cols: S P Q W T
[191 131 158 143 113] : C
[164 112 124 104 132] : M
[155 201 162 112  83] : A
[110 125 172 113 113] : Z
[176  88 131 155  98] : R
[142 149 144 104 185] : B
[157 101  95 143 103] : U
[128  97  98 165 101] : J
[138  94 113  91 127] : K
[ 91 145 113 151 114] : X
[198 117 120 157  98] : L
down: [191 164 155 110 176] => S
both B M:  => [104]

cols: Vig Futo pidat sema kapon Bised
[ 96 113  42 149 139  96] = V
[113 120  66 158 145  69] = F
[117 122 103 143 142  99] = H
[115 122  98 136 132 112] = D
[120 138 117 146 152  91] = G
[156 139 166 127 143 120] = Y
[101 119  58 124  72 149] = E
size: [117 122 103 143] => 4
size: [156 139 166 127 143 120] => 6
down: [149 158 143 136 146] => sema
both Y V:  => [139]

cols: Kosu ranod paz Kalem doga
[166 155 121  91 140] -> ralam
[121 142 169 129 137] -> Tezur
[138 156 154  68 163] -> busar
[166 155 121 164  53] -> Kade
[155 127 103 138  82] -> gemip
[119  90 127 212 147] -> Nik
[160 137 153 193 221] -> gom
size: [121 142 169 129] => 4
down: [154 121] => paz

cols: vek gup tani norel
[153 125 154 122] : bapit
[153 126 125 169] : Lop
[153 125 179 153] : lef
find: [153 125 154 122] => bapit
find: [153 125 179 153] => lef
down: [125 126] => gup
size: [153 126 125] => 3
down: [122 169] => norel

cols: Ves fip Rud nav ges sedul Zepi faru luguf mefi
[102 106 154 154 154 148 107 148 152 153] : foma
[124 145 111 108  97  97 148  94 108 110] : viti
[ 87  61 154 156 164 154  59 156 153 155] : gezi
[149 105 177 170 117 113 110 115 171 170] : Firo
[198 129 140 140 109 117 131 123 141 139] : kepi
[172 124 144 144 134 133 125 138 146 124] : buz
[108 137 107 106 113 116 136 114 105 107] : bopoz
[161  90 184 179 111 106  93 108 182 179] : fugi
[156 115 138 130  95  96 117  96 133 131] : voko
[172 124 144 144 134 133 125 138 146 145] : zezi
[129 179  86  82  88 103 182  95  83  87] : mufiz
[102 108 118 125 149 148 107 148 123 122] : Navo
size: [102 108 118 125 149 148] => 6
down: [148  59 110 131] => Zepi
down: [ 97 164] => ges
down: [155 170 139 124 107 179 131 145  87] => mefi

cols: Vakov les Feb fis dodog
[ 60 164 189  64 184] : nemib
[ 60 184 189  93 207] : nur
[ 92 183  68 136  67] : sok
find: [ 60 184 189  93 207] => nur
down: [60 60] => Vakov
down: [184 207] => dodog
find: [ 60 164 189  64 184] => nemib
size: [ 92 183  68 136] => 4

cols: Tak femuv sofon nuvid tarov Bol zil takat por tev
[117 132 126 130 128 140 135 134 142 123]  Kez
[152 119 133 123 127 104 113 116  99 139]  kel
[146 121 132 124 127 109 116 119 105 136]  zapu
[118 132 126 130 128 138 134 133 140 124]  nodir
[ 73 134 117 140 130 185 163 156 196 103]  tonut
[117 132 126 131 128 127 103 133 141 123]  mopo
[133 109 138 117 126  76  96 102  66 151]  Zif
[124 129 127 128 128 132 130 130 133 126]  Beg
[129 128 128 128 128 127 127 128 127 128]  Lino
[152 119 133 123 127 104 166 116  99 139]  rufo
[131 127 129 127 128 125 126 126 124 129]  viv
both rufo nodir:  => [133]
down: [127 104] => Bol
down: [128 126] => tarov
size: [124 129 127 128 128] => 5
both Lino kel:  => [127]
both rufo Lino:  => [127]
find: [124 129 127 128 128 132 130 130 133 126] => Beg

cols: Vog Dono zagav nudu seb koz sev
[146  85 107 116 104 165 103] -> rik
[181 106  71 136  45 210 126] -> Purum
[113 125 139 150 133 134 143] -> gigu
[160 150 143 117 147 135 124] -> vop
[168 120 124 107 130 151 100] -> zeri
[135 134  95 157  69 192 155] -> suga
[191  73  74  79  71 197  65] -> vubi
size: [146  85 107 116 104 165] => 6
both rik zeri:  => [107]
find: [160 150 143 117 147 135 124] => vop
down: [135 151 192 197] => koz
both gigu suga:  => [134]
size: [135] => 1
down: [181 113 160 168 135] => Vog

cols: Pese Lapo mufim reber
[125 127 128 128] = Puge
[119 151 138 147] = sesi
[ 57 120 179 225] = maf
[123 149 139 153] = Purem
[108 129 144 161] = zepud
[225 151 141 147] = zugi
both maf zugi:  => [225]
down: [125 119] => Pese
size: [123 149 139] => 3
down: [127 151 120 149 129] => Lapo

cols: lugi kato renu ket ferag Per subi dovi nafa Somes
[102 130 136 161  75  89 149 144 132 143] : Ladu
[103 112 139  97 110 176 103 124 138 121] : Lezol
[154 106 110  97 171 153 120 116 101 108] : Zite
[177 162 185 137 130 108 125 138 149 155] : ral
[158 123 144  76 162 160  78 143 110 121] : fevu
[149 112 104 130 132 126 118 112  78  86] : dofo
[ 90 133 134 154  58  65 175 157 136 135] : damo
size: [ 90 133 134 154  58  65 175 157 136] => 9
both fevu ral:  => [162]
size: [102 130 136 161  75  89 149 144] => 8
down: [121 108 155 121] => Somes

cols: Rufa puze gasom Zoke kaso nuta Zemo zib
[ 43 120  88 134  67  42 151  66] = nakal
[ 58 120  88 134 109 166  88  75] = Rukeg
[176  87 165  83  73  92  42 203] = kozem
size: [58] => 1
both kozem nakal:  => [42]
find: [176  87 165  83  73  92  42 203] => kozem
down: [134  83] => Zoke
size: [ 58 120  88 134 109 166] => 6
both nakal kozem:  => [42]

cols: zisez ril maz zav sava
[ 59 194 147  64 165] : Luzin
[ 62 183 182  91  96] : bop
[ 57 225 190  79 103] : Fof
size: [ 62 183 182  91] => 4
size: [ 62 183 182  91  96] => 5
size: [ 59 194 147] => 3
down: [147 182] => maz
down: [91 79] => zav

cols: giga nupo dakin pemul mul tus kozo
[179 149 180 155 142 153 163] : Sefid
[163 158 150 144 159  97 163] : mel
[214 116 196 164 140  79 204] : kif
size: [214 116 196 164 140  79] => 6
both mel Sefid:  => [163]

cols: Dagig Laf Sivo Bivod
[199 172 107  57] : Buso
[134  62 132 192] : tepu
[172 154 107  84] : kadip
find: [199 172 107  57] => Buso
down: [134 172] => Dagig
down: [ 57 192] => Bivod
down: [ 62 154] => Laf
down: [107 132] => Sivo

cols: talek Kezuk seref til luze ked gupe
[126 114 141 124 120 128 114] : Mif
[149 113 121 143 112 118 129] : Saz
[175 119 117 129  82  82 139] : Ditek
[141 124 127 133 114 115 123] : Peza
[124  90 146 152 101 112  72] : Vugod
[197  83 103 171  62  54 128] : pup
[120 175 164 110 115 113 101] : siruf
both Ditek siruf:  => [175]
both siruf Peza:  => [115]

cols: dupud zit Guzi gor mepud gezun nuzo tobo
[148 169 134 105  80  76 158  75]  lib
[171 136 172 142  69  97 121 120]  bog
[147 172 131  99  86  90 160  59]  nis
[172 146 169 138  74  99 116 129]  bel
[196 137 159 131  90  99 113  99]  led
[173 169 157 128  83  86 142  81]  moso
[171 146 155 122  73  84 144  92]  tenes
[171 127 155 150  94 118 104 146]  tonu
[158 157 145 117  78  78 143  77]  med
[175 137 169 154 102 111 100 138]  nelim
[174 153 162 135  69  84 131 106]  Leg
down: [90 83 73] => mepud
size: [172 146 169 138  74] => 5

cols: Zuso fika nov fenon
[ 31  78 172 111] : keze
[190  82 110 177] : fared
[128 132  95  69] : dok
[200 140  96 149] : milev
[110  90 101 183] : Dubug
[200 140  96  87] : zevof
[110  90 177 153] : rom
down: [101  96] => nov
down: [110  95  96 101  96 177] => nov
size: [110  90 101 183] => 4
size: [200 140  96] => 3

cols: ribed raguv Zona vizoz dov Pori Lof
[185  89 105  84 172  99 190] -> san
[121  72 137  99 146 185 102] -> davam
[117  89 112  86 145 148  94] -> sani
[ 86 169 103 159  74  84  45] -> Gef
[103  83 137 148 114 180  63] -> Kivez
down: [190 102] => Lof
down: [ 84 180] => Pori
both Kivez Gef:  => [103]
size: [185  89 105  84 172  99] => 6
both san Gef:  => [84]
down: [172 146 145] => dov
both Kivez sani:  => [148]

cols: Vosa pirev Guma zam
[138 146 128 149]  ful
[138 136 128 138]  Nulip
[138 136 128 203]  tumig
[138 136 128 146]  let
[162 136 136 159]  debu
[138 136 128 133]  fiv
down: [138 138 138 162 138] => Vosa
size: [138 136] => 2

cols: pag Zorom veve samif lise doti
[128 165 113 102 205 166] : Busup
[182 165 166 169 160 167] : kene
[148 163 128 128 204 180] : navu
[114 170 100  77 194 147] : luf
[135 149  90  56 113  76] : Mis
[169 162 204 152 189 178] : Kodov
[189 163 177 177 130 144] : rabol
[112 166  87  59 171 119] : Geg
[119 163  86  52 141  94] : fited
size: [114 170 100  77 194 147] => 6
both Busup Geg:  => [166]
down: [102 169] => samif
both navu rabol:  => [163]
both kene Geg:  => [166]

cols: luro tef vif ruk Bobe
[133  67 160 136  70] = peke
[103  49 157  91  88] = piti
[ 89  91  81 100 134] = Nide
[136 110 202 128 157] = gere
[109  94 129 116 142] = Vefav
[159 131 132 152  90] = Fadu
[151 125 177 144 136] = tob
[ 96  87 149  70 166] = Muk
down: [134 157 142  90 136] => Bobe
both peke Muk:  => [70]
size: [103  49] => 2
down: [136  91 100] => ruk
down: [152 144] => ruk
down: [ 91 100] => ruk
both gere peke:  => [136]

cols: nevus Vonit maduz Subu
[129  77 124 166] -> Levut
[117 197 147 111] -> safim
[138 139 114  83] -> vulem
[107 172 123  91] -> raku
[130  83 123 138] -> neb
[129  81 119 145] -> Nife
size: [138 139 114] => 3
find: [129  77 124 166] => Levut
size: [129  81] => 2
both Levut Nife:  => [129]

cols: dola bival kap Deped mudi rof
[111 185 115 163  62  88] = Tufiv
[111 185 115 163  63  88] = Vamug
[143 166 184 158  62 120] = Tet
[184 185 158 163  62  88] = buge
[138  62  87  80 202 168] = Kufup
both Tufiv Kufup:  => [62]
both Kufup buge:  => [62]
size: [138  62  87  80] => 4
both Kufup Tufiv:  => [62]
down: [163  80] => Deped

cols: nofi Fisob vofo Revom lemu semal Rebo
[179  50 154  75  53 125  67]  tagu
[ 81  34  54  73  64 215 166]  Retag
[176  58 130 198  60 108  96]  Komi
[136  42 187 188 172  43 215]  kasok
[167  57 157 147  85  38  90]  Ded
[ 63 109  61  50  45 208 178]  Zizum
[ 51 123  46  46  87 183 203]  Vub
[ 47 109  57  73 172  43 105]  Dol
[181  34  86  99  45 171  57]  Dufa
[152  60 169 173 146  34  96]  kame
[ 49  54  33 206  52 205 195]  ruri
size: [136  42 187 188 172  43 215] => 7
both Dufa Dol:  => [57]
size: [179  50 154] => 3
both ruri Retag:  => [54]
both Dufa Retag:  => [34]

cols: Rur Dud Lodos rura Guro masu
[ 93 140 192 141 185 142]  Galev
[108 182 181 141 183 143]  sir
[183 182  75 183  80 185]  Fubim
both sir Galev:  => [141]
down: [182 182] => Dud
both Galev Fubim:  => [185]
size: [108 182] => 2

cols: tizas Reku tipez tibo tuk bazal dut
[101 126 140 133 144  92 201] : musim
[101 132 140 128 129 144 163] : bidi
[101 132 128 133 127  92 201] : Gidiv
down: [140 140] => tipez
size: [101 132 128 133] => 4
size: [101 132] => 2
down: [126 132] => Reku
find: [101 132 128 133 127  92 201] => Gidiv

cols: minov lipo Dul Pafut
[113 118 103 105] -> tudi
[ 90 105 101 184] -> tal
[ 90 105 101 173] -> Saka
[101 213  95 191] -> Niv
[142  64 199 213] -> Pozam
down: [105 105] => lipo
both Pozam Niv:  => [213]

cols: Rabuz fotuz Zofi lagun
[ 70 111  71  65] -> para
[167  66 172 107] -> norum
[173  55 158  58] -> tozu
[174  61 153  60] -> dudi
[ 63 145  77 182] -> vigof
[ 71 131  63 125] -> tumuk
[ 75 121  59  75] -> Lagek
size: [ 71 131  63] => 3
size: [ 63 145  77 182] => 4

cols: kibed vomo tuf naku nosi mup
[102 185 197 123 165 145]  Vapak
[194  81 166 166 146  81]  tasog
[194  81 166 102 146  90]  Fuv
find: [194  81 166 102 146  90] => Fuv
both Vapak Fuv:  => [102]
down: [197 166] => tuf
size: [194  81 166 102] => 4

cols: kes zotuk gegum vodu sorot
[190 171 152 106 108] -> sug
[150  42  65 130 150] -> rafe
[ 65 171 152  81 138] -> bezun
size: [190 171 152] => 3
size: [150  42] => 2
both rafe bezun:  => [65]
down: [190 150] => kes

cols: Gara nodi zasa tazut fala Ruput lasek
[170 219 148 116 149 135 136] : pozo
[107  57  87 129 114 112 130] : Buse
[126 108  95 120 128 116 133] : luvav
[152 174 162 114 158 143 125] : Bamal
[165 208 139 120 141 132 138] : bil
[145 155 112 110 146 125 134] : Pab
[164 206 165 126 141 139 132] : Zusu
[171 222 152 116 151 137 135] : pip
[155 180 170 125 146 144 127] : nubiv
size: [155 180 170 125 146] => 5
find: [171 222 152 116 151 137 135] => pip

cols: Gezet menek kufav rovib rado Vika supeb Kot
[157 109 125 113 131 120 134 148] = Pakar
[157 109 125 120 131 120 133 112] = fop
[201 109  96 125 121  97 131 131] = kevum
find: [157 109 125 113 131 120 134 148] => Pakar
down: [120 125] => rovib
size: [157 109 125 113 131 120 134 148] => 8
size: [201 109] => 2

cols: tiv donub pom Seta
[122  58 175 124]  reli
[ 58 129 164  84]  geb
[163  97 133  81]  vola
both geb reli:  => [58]
size: [ 58 129 164] => 3
size: [122  58 175 124] => 4
down: [164 133] => pom
size: [163  97 133] => 3
down: [175 164] => pom
down: [ 58 163] => tiv

cols: zolu sume zas kup ravaz Mato kad
[221 103  81 105 170 212 114] = Sadum
[221 103  81 217 213 139  90] = pezi
[198 217 205  66 128 143  59] = somit
[ 97 103  51 108 144 146 166] = zubud
[115 182  66  80 220  91  53] = gizuf
[122 108  85  43  94 204  53] = sapi
[216  56 146 111 184 124 209] = Nud
[185 187  58  51  40  62 146] = salo
[ 60  91  63 180 211 199 201] = Zenas
both Zenas gizuf:  => [91]
both somit pezi:  => [217]
down: [ 85 146] => zas
down: [ 81  81 205  51  66  85 146  58] => zas

cols: kib vup Vafu logir
[167  70  96 167] -> muro
[175  63 167 175] -> vozos
[117 106 142 117] -> der
[136 166 104 136] -> taz
[160  48 116 160] -> fam
[ 91 171 179  91] -> lur
[174  57 110 174] -> Vema
[169  77 129 169] -> rufes
[117 106 145 115] -> femek
[146  69 113 146] -> sirug
[ 97 157 184  97] -> kipit
[162  68  99 162] -> Dafos
down: [ 96 167] => Vafu
size: [160  48] => 2
both muro vozos:  => [167]
down: [142 104 116 179 110 129 145 113 184  99] => Vafu
find: [175  63 167 175] => vozos

cols: zor bef pazo riru
[114 193  98 197] = lekes
[ 46 193 132 196] = dovin
[132 131  75 119] = rula
[178  55 189  70] = Riki
[145 109  61  85] = vapa
size: [114 193  98 197] => 4
size: [145 109] => 2

cols: pabu nug ropup zimaf
[ 38 115  80 142] = Panad
[ 76 219  85 156] = Pok
[ 76 219  80 156] = gan
[146  80 110 224] = mapim
[107 180 170  46] = nalir
down: [ 80 110] => ropup
down: [ 76 146] => pabu
down: [ 85  80 110 170] => ropup

cols: mar Lan Goka ved zofu
[122 103 188  62 145] : pumu
[ 83 171  43  52 127] : rebog
[ 63  83 218  78 163] : dig
[ 44 117  34  77  98] : gak
[122 103 188  62 169] : tig
[201  72 205  84  32] : Naz
[200 161  84 198 129] : zise
[ 76 179 191 108 122] : Kemi
[ 56 200 107 105 171] : ref
[117 170 106  39 163] : pora
[ 51 185  42 191 159] : Venem
[111  67 188 170  40] : zikom
size: [ 76 179 191 108 122] => 5
size: [ 51 185  42] => 3
size: [111  67 188 170  40] => 5
both zikom pora:  => [170]

cols: patud lod Ter nised
[161 138 114 172]  punim
[106 130 116 124]  mef
[118 102 110 117]  fipip
[133 188  59 135]  Fug
[ 92  71 145  83]  luv
[ 83  87  82 199]  gadeb
[147 167 106 154]  suk
[104 108 123 134]  gura
[130  98 169 130]  pil
[135 106 132 174]  mibif
down: [ 92  83 147 104] => patud
size: [118 102 110] => 3

cols: dem Gupa negip Mig
[ 34 129 124 117] : bov
[126 130 132 137] : koge
[180 130 122 147] : Tum
[158 129 139 110] : nolin
[145 128 113 157] : terig
[ 98 130 121 107] : lafud
[103 123 127 158] : Sokom
[ 60 137 124 135] : Bime
both nolin Sokom:  => [158]
size: [ 60 137 124] => 3

cols: turet tel Mutis zin bebor poso bupo
[106 106 119  99  89  88  99] = voz
[113 195 187 139 224 179 205] = suled
[129 128 160 149 179 169 175] = kud
[158 155 149 153 160 160 160] = Nedam
[116 190 184 141 218 176 200] = Lero
[199 128 133 176 106 143 120] = tidep
[156 163 161 155 165 162 166] = simi
[157 162 161 157 163 162 164] = zafil
[184 116 122 161  91 128 107] = begi
[151 160 153 151 168 165 167] = Sot
[114 193 185 140 222 179 204] = Ragi
both begi kud:  => [128]
down: [190 128 163 162 116] => tel
down: [119 187 160 149 184 133 161] => Mutis

cols: dutop sovil Rosaz Dizot seno lebu
[138 156 212 141 140 117] : Tila
[141  74  67 123 175 165] : vateg
[140 140  67 123 175 159] : Res
both vateg Tila:  => [141]
both Tila vateg:  => [141]
size: [138 156] => 2

cols: bunov Guk Tez Lusi Ludi ruvok
[ 84  96 101  67 120  79] : Mas
[ 84 173 101 126 212 109] : Dis
[161 202 162 155 175 139] : zagev
[159 154 174 181 162 167] : Bodo
[173 150 187 190 123 145] : lutok
[122  72 142 134  61 115] : teb
[173 202 172 190 123 164] : Fav
both zagev Fav:  => [202]
size: [ 84  96 101] => 3
both Fav Dis:  => [173]
down: [ 79 109 139] => ruvok

cols: vor peda sebi zis
[159 173 140 139]  rofeb
[138 158 115 114]  Boda
[180 159 203 206]  gadi
[149 169 123 123]  datem
[173 206 194 193]  rep
[158 174 129 127]  Fif
size: [158 174] => 2
both gadi rep:  => [206]
both gadi rofeb:  => [159]
size: [149 169 123] => 3
down: [203 123 194] => sebi

cols: Rabi dida Tarig Zabe
[84 92 90 68] -> mabe
[ 74 122 123  66] -> kav
[104 122  75  62] -> Kulud
[ 84  92 190 194] -> gadan
[150  68 100 197] -> mit
both mabe mit:  => [68]
both Kulud kav:  => [122]
size: [84 92 90] => 3
size: [104 122  75] => 3
size: [ 74 122 123  66] => 4
size: [104 122] => 2

cols: rav zete bipo Lerop
[208 210  85  76]  vinu
[130 190 127  82]  zipag
[ 35 190 208 209]  bizo
[191 207  56  48]  bomod
[164 208 163  75]  tosus
both tosus vinu:  => [208]
both zipag bizo:  => [190]
down: [209  48] => Lerop
both bizo tosus:  => [208]
down: [127 208  56] => bipo
down: [ 85 127] => bipo

